j392-j827: [ -35  -15  -28  -62   80   77   47   -7   53   42  -13   22  -83   73
   82 -120   24  190  166   24 -158 -246    3  147   86]
j392-j827: [ -87  -35  109  -74  -41   16  -93  -28 -108  -47   -5  -48  -52   41
 -144  -19  126    9 -224  148   34   10  143 -128 -121]
j288-j872: [  40  409 -212   67 -292 -205 -231 -176   99  -17 -144 -211  124    1
  135  150  -49 -318 -256  291  348  301 -146 -222  344]
j392-j827: [ -32  -30   39  -11  141   11  -38  -19   68   61  -56   -9 -154   87
   49 -138  107  139   62  178  -90 -249   40   92   -9]
j392-j827: [  42  -24  -45   99  -51  -39 -175  -15   43   68 -110  -36  177 -206
  -44  244   -3 -300  -53  218  162  331  -25  -60  -44]
j606-j250: [  26 -256  -53    0  322   45   63   63  -10 -134   64    0 -131   66
   40 -136   94   29  114 -178 -239   29   -7  284 -260]
j847-j482: [   5  -75   62 -117   73 -182  216   68  -64 -125   71  -15   35  -61
   24  -43 -131    8  160 -143    5  133   -9   19 -100]
j606-j250: [  -2   54   48  143  155   84 -152   90  -77    3   98 -121   -5  115
   74   52  141   78 -143  -79  -38  -31   99   21  -80]
j523-j548: [  33 -187  111   28    5  150  121   93  -24  -44  111  -94 -155  210
  -87 -118   58   34  -21   13  -57  -45  -23  -17 -131]
j606-j250: [  17   72   13   48  194 -171   35  102 -187  -91   89  -33   63   40
   68    9  -29  -34   20 -326   19  120  168  -12 -163]
j392-j827: [  13 -371  183  -53  208  209  -16  -15 -152 -108   24   42  -63   67
 -300  -87  123    4 -176 -144 -138 -129  167   87 -350]
j384-j430: [-475 -142  265 -308 -174  110 -293 -159 -249 -128   56 -157  -36 -127
 -265  146  319  180 -343  201 -124 -105  593 -243 -126]
j384-j430: [  43  -98   16   52 -139  134   68   10   -1  -62  154  -42  -15    5
 -118   50  -45 -114  -58  -83   -1  131 -194  -67   11]
j384-j430: [-349  -61  255 -148  -72  218 -201  -55  -79   55   97   46   29 -105
 -183  106  165  420  -54   -1 -129 -467  492  -75   49]
j392-j827: [-175   61   18 -206 -141   55   66 -102   77  -60   38  -72 -232  204
   32 -263   72  322   21   85 -134 -377  115  -84  172]
j847-j482: [-310  -48  219 -267 -297  138   97    7 -184 -118  313  -64 -135   69
 -313  -83   47  243   18  113  -69 -154  148 -260   65]
j288-j872: [ 134  201    7  173  -45  -74   99  134   47   67   91  -43   23  127
  141  -42 -115   36   11 -233  117    4  -25 -242   18]
j847-j482: [ 129 -130  -47  -25    2 -274  211  -33   30  -46 -175   39   58 -166
   83   77 -169 -319  113   14  119  331 -187  128  -51]
j523-j548: [  36   53 -270  -10  -53 -141  -35 -168  131    4 -269  -18   29  -86
  226  100  -34 -252   77  176   36  175 -168  285  239]
j288-j872: [   5  -25  -18  -42   51  -77   15  -41 -108 -117  -16 -113   12   62
   11   -4   -4 -129  -54 -101   11  108   79   11  -51]
j288-j872: [ -28   -5  184  127   13  -96 -197  -91   32  -29  -20 -253  -22   34
  -26  111   87 -144 -246  127  209  -32  171 -180  -15]
j392-j827: [  -9 -121   82  -37   -3   26   62  -21  -99  -62   78  104   49 -128
 -151   64  -54  -37  -42 -204  -31   31  -22   11  -80]
j523-j548: [ 308  266 -127  207  -82 -238  149   58  301   61    7 -148  112    1
  254   13 -318 -224  196  108  318  242 -508 -117  283]
j523-j548: [-113   70   82   72 -285   88 -203 -172  -79   -5   69  -11   95 -171
 -173  319   29 -154 -319    3  146   29  -47  -86  233]
j384-j430: [-305 -147   75 -269  188   80 -153  -47 -103 -106    1   36 -147   73
 -168 -192  255  328   37  150 -214 -315  464  126 -179]
j847-j482: [  -7  -13  111  -28 -156  -35   79   50  -17  -60  166  -84   65  -76
 -135   61 -111  -77   11   41  127  185  -95 -237   -6]
j606-j250: [ -27   -8  159  -77  -84  112  259  172   24   32  293  149  -16  -43
  -74 -135 -141  388  190 -286 -140 -204  -60 -220  -42]
j384-j430: [ 231  -72  146  189  295   70  423  402  157  115  198  116 -258  383
  220 -443  -65  510  288 -439 -184 -402  -15  -41 -300]
j606-j250: [  87  -19  168  170  295   55   57  178  181  147   87   54 -194  218
   80 -280   51  381  164  -71  -68 -491   95  -20 -145]
j523-j548: [ -87 -275  -41 -229  215  -51  -16  -87  -89  -39 -229  167   47 -200
 -105   -1   58  -62  156  138 -153   40  162  332 -191]
j523-j548: [ 180 -146   -3   70  262    3  324  252   78   20   31  124 -170  249
  137 -307  -44  215  264 -204 -128 -126  -67  196 -242]
j392-j827: [-335   56   30 -290 -174    2 -412 -244 -227  -63 -120 -178  290 -323
 -188  357  129 -153 -200  373   46  193  375 -126  123]
j288-j872: [ 130  236 -174   10  -88 -238   33   26  -19   69 -147  -52  240 -163
  226  141 -171 -255   47  -26  117  419  -86 -197   40]
j606-j250: [  64  216   17  121 -247 -100   23  -21    8  -20   77 -184   71   25
  128  116 -107 -131 -214 -234  164  160  -33 -383  118]
j288-j872: [ -28 -210  147   37  -23 -103   75   17 -191 -163   64 -253  -89  133
 -106   57   49 -318 -118  -62  105  259  190 -139 -223]
j606-j250: [ 178   97   15   64 -194 -110  340  120   94   49  118  121   29  -49
   71  -67 -279   12  106 -323   78  106 -265 -288   14]
j392-j827: [  55  248 -300   18  -60 -133   -1 -131  182    1 -107    1   42    1
  236  -20 -140  -85  191  -20   56   -4 -188  156  366]
j847-j482: [ -61  303 -157   35  -50   45 -326 -122   52  -51   41  -58  101   40
  -62   71   42   -6 -120  230  179  -43  -87   94  331]
j392-j827: [ 149  -35  134  368   58   51  -89   60  234  120  -17  -90 -188  202
  111  -41  124   18 -248  -58  123 -198   31 -146 -117]
j384-j430: [ -51  -58 -140 -250  173  -94  235   96  -37  -67   -7   55   -9  -34
  173 -148  -69  169  432   42 -240   72  -77  317   -8]
j523-j548: [ -21   56  -31    2   75  -54    2  -19  -38  -39   19   93  -88   56
    6  -96   38   74  -42 -138  -38 -106   33   58  -27]
j523-j548: [  -4  240 -100    3 -151 -128  -55  -28   43    6   30 -112  148  -93
   77  126 -125 -129   83  147  169  200 -133 -114  247]
j523-j548: [-186   39   78  -20 -303  212  -98 -132   24   -5  117  -25 -179  155
 -204  -36  112  126 -163  131   29 -322   66 -118  243]
j606-j250: [ -93   57   -1   40  238  -52 -137   32  121   62  -15   39  -74   13
  113  -64  110  240  169  158  -38 -265  118  223   42]
j606-j250: [ 209 -110 -143  153  397  -82  -25   84  149    6 -125  -58   38    4
  225  -30   -2 -135  182   17  -41  159 -129  314 -161]
j847-j482: [  26  130 -173 -125  -89 -182   85  -60   23  -43 -131  -25   58  -30
  140  -50 -108 -105   79    9   29  184  -32  -63   77]
j847-j482: [  55  -21  167  153  -79   15   88   74  124  208  -16   51 -100   75
  -25  -68  -40   63   85    8   89 -257  109 -259  -37]
j523-j548: [ -36 -253   39 -100  188   31   99    8  -38  -40  -62  166 -170   56
 -106 -189   93  101   84  -14 -164 -163  101  220 -227]
j847-j482: [  -2  -55   35  -57   78  112   34   28   47   25   83  206   17  -60
 -164 -118  -55  202  134 -100  -80 -222   -7   26  -47]
j392-j827: [-210  -11 -238 -350   17   41 -227 -241  -82 -122 -166   25  144 -207
 -102   78   71  -67   97  368 -134  101   18  351  198]
j392-j827: [-104  -72   49  -10  -62  159 -174 -117   73   24  -34   50  -83   -7
 -143    7  140   86 -155  164  -21 -220   67   41   52]
j847-j482: [ 178 -104   38   43  293  -95  154  151  100   50  -55   74   46    3
   87 -153 -116   79  237 -159  -24  -50   41   28 -244]
j392-j827: [ 310   -6 -115   44  167 -352  224   88 -156 -188  -96  -97  111   38
  132  -46 -176 -445 -113 -323  141  615 -142  -98 -345]
j384-j430: [ 173   45  -89  194  340   44 -125   67  233  215 -140  251  142 -103
   89    3  -64  135  257   16   27 -265  -82  341   47]
j606-j250: [ 174  116 -174  126   27 -221   42 -115  105  -10 -239  -56 -108  166
  219  -67  -36 -266  -69   70  164   60 -186  174  147]
j384-j430: [  61    6  -91  -62  379 -150   20   81  -24  -52  -98   -8   56    9
  223  -99    9  102  161  -73 -119   36   68  266 -147]
j288-j872: [ 106    9  160  251  100    3 -206   13  123  156  -84 -127   47   27
  -13  104   46 -104 -116  189  220 -115   96 -129  -35]
j288-j872: [-271  -48   34 -405 -123  -85  -90 -198 -186 -145  -46  103  139 -324
 -277   95   -2   -4  -27  212  -25   95  136   10   39]
j288-j872: [ -34  -39 -106   36   20  284  -51   33   95   64   53  168  -89   78
  -33  -58  101  227   84   72 -160 -228 -136  311  122]
j384-j430: [ -52  211 -104   86 -205  -13 -288 -156   16   -5  -63 -178   88  -38
   33  239   72 -234 -263  260  195  180  -72  -48  273]
j384-j430: [ 404   74   12  220  160 -456  409  166  -63  -79  -34  -60  -66  183
  262 -192 -241 -323  -85 -575  180  357 -142 -305 -360]
j847-j482: [-340  -30 -158 -256 -144  110 -312 -209 -130  -96  -65  -11   74 -194
 -180  220  187  -95   -5  461  -74  140  104  288  220]
j384-j430: [ 268  -23 -133  -38  247  -75  493  313   -4   -8   73  170  -76  218
  191 -397 -207  182  414 -360 -196   62 -209   87 -254]
j847-j482: [  21  -37   85   99   58 -111  144   91   31    2  -14 -134 -213  260
  187 -139   61   60   15  -84   10 -110  157  -48 -102]
j606-j250: [  -4  170  166   34 -252   56  194  172  178  176  191   58  -25   36
   37  -87 -150  372  173   11   74 -262  -76 -337  166]
j288-j872: [ -26    3  123   66   92  106 -176  -22   30   30   59   58   22   46
 -242  -22   34   94  -29  107  134 -288  105   27   34]
j392-j827: [ -23   26  -20   55  -42   35 -133  -85   32   22  -71  -65   21  -27
   63  110   66  -50 -141   20    8  -15   43   13   77]
j288-j872: [ 151   22  -48  110  224   73   37   86  148   82   40  155  -10   48
   32 -163  -68  169  178 -142  -65 -226 -129  114  -30]
j288-j872: [ 127  -31 -211   88  143  -34  141   97  104   36  -55   90 -132   98
  200 -135   -1  -38  226   -4 -119   93 -228  270  -38]
j523-j548: [-101 -171   95 -167  285 -132   44   57  -83  -89  -17  -39  -52   -3
   -8 -153   66  118  174  -15 -133  -48  322   27 -301]
j606-j250: [ 154  241  -57  196  -77  -83   -1   49  205   98   62  -16  122  -87
  176   81 -170  -12   31 -117  154   61 -232 -178  170]
j288-j872: [ 274  199   94  154  171 -221  390  249   68   54   37 -108 -117  376
  409 -309 -174  253  109 -422   42 -207  -11 -172  -78]
j384-j430: [ 112  341 -238  105 -109 -216 -118  -83   -1   28  -90  -10  288 -223
  179  266 -178 -320  -47  -92  201  376 -204  -55  244]
j384-j430: [  69   25 -126   36   86 -206 -107  -56   -4  -82  -94    5  146 -179
   12   93  -50 -291  -80 -128  103  349   46  -86 -165]
j523-j548: [-138 -223  164 -136  -32  152  -51  -46  -92  -72   49  -85 -128   88
 -267  -85  146   31  -99  199  -65 -108  187  -93 -148]
j847-j482: [ -71    3  126   29 -192  -50   42  -24  -42   36  -29 -124 -122   72
   68   61   74  -34 -168   69   50  -10   91 -168   31]
j606-j250: [ 230  194    0  288  125  -75  -19  296  153  207   81  -51  315 -104
  171  151 -211  -31  267  -76  214  214  -41 -227  -58]
j847-j482: [ -29   72  -75  -89  -31   20  -71 -129   17 -105  -23    7  -98  144
 -108 -172   47   30 -129   69   28 -134   -6    9   77]
j288-j872: [ 109 -210  -27   -9  334  132  122  149   57   62  -49  136 -116  106
   67 -238   69  211  207  -32 -266 -164  -33  266 -255]
j606-j250: [ 141 -190   99   38  149  -79  217   40   58    1    7  173 -131    2
  -89 -229  -86    1   60 -314  -65 -114    3 -142 -313]
j384-j430: [ 199  164 -147  213  -97  -19   80  107  175   91   55   43  103  -23
  153   44 -176  -86   85 -212  101  174 -233 -145   76]
j523-j548: [ -20  -30   52  -65  -93  -23   40    4  -37   -7   55   35   86 -162
 -102   63  -76  -53   13  -28   13  134  -24 -172  -56]
j523-j548: [-159   74  -37  -55 -477   34 -263 -273 -111 -145  -57 -320    1   -7
 -109  252  155 -391 -567  224  157  358   64 -350  149]
j847-j482: [  -9   -5  -61 -137 -142  -72   62 -119  -58 -170   16  -15    8  -77
  -55  -12  -50 -127 -183 -140  -16  213 -102 -123  -24]
j384-j430: [ 453   18 -221  203  276 -219  323  209   87  -25   -6  143   95   17
  191 -168 -298 -254  218 -482   41  391 -379   17 -278]
j606-j250: [-135   -4  -68  -32  -38  168 -258  -90   46   60  -60   47   14  -36
 -163   82  132    8   36  431   30 -107   14  215  177]
j523-j548: [ -60   21  -19   -7  103  -21 -138  -26    2   20 -131  -52   -8   51
   98    5  126   62  -60   82  -21  -82  223   83  -32]
j288-j872: [ -39  143 -100   -1 -137   11   64  -64   58  -94  151   33 -111   65
   67  -94  -33  120  -59 -275  -71  -98 -125  -58  164]
j392-j827: [ -95 -122  160   75  165  159 -354    0  -23   99  -54  -23   99 -125
 -151  187  213   44 -163  253   16  -96  253   49 -148]
j384-j430: [-190  -25  136  -86  137   60 -122    5  -65   14   66   31  -30  -56
  -27   11  141  296   12   46 -136 -270  214  104  -19]
j288-j872: [ 145  232  -69  111  195 -391 -122  -61   60   39 -312 -247  -35  135
  352  -76   55 -215 -169  143  181  114  140 -152  -81]
j847-j482: [-109 -326  202 -188  140   82  109   -8  -41  -98  -39    9 -315  236
 -164 -337  197  244  -71   67 -183 -335  292   23 -320]
j523-j548: [   6 -139 -237 -176  103  -74  201  -43  -63 -130 -114   85 -125   56
  109 -185    0  -83  179 -140 -246  138  -46  265 -106]
j606-j250: [ 261   -7   -1  217   -6  -62  191  168   20  -17  102  -70   23  108
   52  -18 -149 -219  -25 -254  134  293 -201 -195 -163]
j847-j482: [-159  108    7 -211 -129   33   -3 -101  -50  -68   14   48  -97   78
  -54 -146   62  253 -112   28  -80 -234   96  -50  118]
j392-j827: [ 168 -136   45  203  -17   64   41  -19   22   37  -71   37  -74   38
   19   55   33 -174 -271 -216    9   46 -111  -19 -136]
[ 149  199 -206  164   60 -142  -15   29  -16 -107   33 -198   59  146
  207   74  -71 -270    1  -25  164  316 -254  170  169]	j847-j482
[ 174  242  -13  117 -103 -234  180  116   43   61   19  -64   87   44
  179  -11 -219  -98   66 -153  212  175 -102 -301   47]	j288-j872
[  37 -100    1  -15   42 -106  142  -69   98  -14  -97  -43 -117   50
  100  -71  -54  -63  153   75    6  -96  -94  177   95]	j384-j430
[  11  -64   51   62 -194   63    2  -44  126  101  -19   73  -13 -110
  -99   59  -36  -69  -36   45   56  -19  -44 -195   14]	j384-j430
[ -28   70 -198  -70 -123  -31   62  -75  -49   11  -83  137    5  -66
   51   36  -43  -99   84  -22  -65  101 -125  152  156]	j288-j872
[ -10  147  119  -25 -120 -134  -18   78  -57   18  118   27  217 -159
 -202   86 -169  -52   42   30  261  157   82 -373  -36]	j288-j872
[ 117  166 -295   54    3 -270 -236 -326   -4 -178 -331 -224   19   27
  214  118   67 -538 -427   97  178  375 -160  154  151]	j523-j548
[-110    3   79   -8 -320   91  -26  -74  -95  -16   49  -18  -42  -44
  -70  162   81  -38 -319  -19   11   77  -16 -154   75]	j392-j827
[ -60 -167   43  -86  237  178  141  122  -39  -75  167  125 -221  267
 -131 -317   80  346  243  -55 -206 -372   51  307  -97]	j847-j482
[ -47   84   58   45 -185 -145 -100 -106   -2   37 -131 -181    5  -46
  114  139   54 -175 -255   35  114  119  189 -324    2]	j847-j482
[  24  -44    4  -47 -151   -5  211   87 -136 -128  142   46  -36   29
  -56   -6  -50  -42 -109 -185  -13  261 -170  -45  -91]	j392-j827
[ 118   67  -13   56  -96  -98  216   80  122   60  -25  -52  -34   86
  199  -74 -133   17  114  -82   51   24  -96 -130   53]	j606-j250
[ -94 -121   92  -82  130  -16   -8  -55  -44  -55   -8   38  -65  -14
  -48  -72   62  119   -3 -153 -111 -203  234   34 -123]	j523-j548
[ -14 -128   76  -58   46  124  144  160  -36   31  105   77   -7   55
 -105  -82  -32  164  230   31  -74  -75   22   69  -87]	j523-j548
[-158 -132   97 -152 -163  280  138   74  -99   49  247  310   57 -162
 -344   39  -94  250  274  -50 -138 -195  -73  101  103]	j392-j827
[ 146  -28 -194  -69  110  -11  158   47   14   17 -110  103   35   42
   52 -133 -114  -82  266   52  -72  106 -199  219   -2]	j847-j482
[-128  -92   32 -168  -34   -3 -126 -143  -49 -126  -63  -96  -64   22
 -161  -69  123  -53 -174  163   -9    5  199 -109  -99]	j847-j482
[ 248   -9   62  165  195 -180  307  175  143   -2   84   78 -128  142
  150 -260 -162   96  127 -378   35  -81 -139  -95 -205]	j392-j827
[-186   71   42  -19 -240   78  -92  -67 -108  -15   87   -8  -86   34
  -93   71  120   45 -205  -29  -11  -63  151 -159   80]	j606-j250
[  29  -66 -140   55  180  209 -186   12  181   42   19   92  124 -147
   -3   63   29   97  149   61 -121  -41 -127  274   38]	j384-j430
[-208   51  -55 -215 -644   85   23 -193 -147  -63   21   -8   30 -168
 -172  209  -10 -195 -277   73    6  299  -57 -333  211]	j288-j872
[-105  147  -84    6 -149 -101 -332 -237   49   30 -219 -147  137 -189
   81  287   82 -239 -225  300  160  138   81  -22  235]	j523-j548
[ 159  305 -176  264 -140   30  -68  -62  195   83   27  -40   51   67
  218   78 -112  -64  -83 -218  115  -63 -255  -59  345]	j288-j872
[  57 -195 -216  -28  371   73 -118  -11   13   82 -305  100   53  -71
  144   17  130  -79  202  182 -235   48   28  535 -128]	j606-j250
[-106 -234  196  -38   32  234  -63  -25  -55  -15  156  144  -21  -66
 -385   -7   46  117    1  -50  -60 -266  124    4 -105]	j288-j872
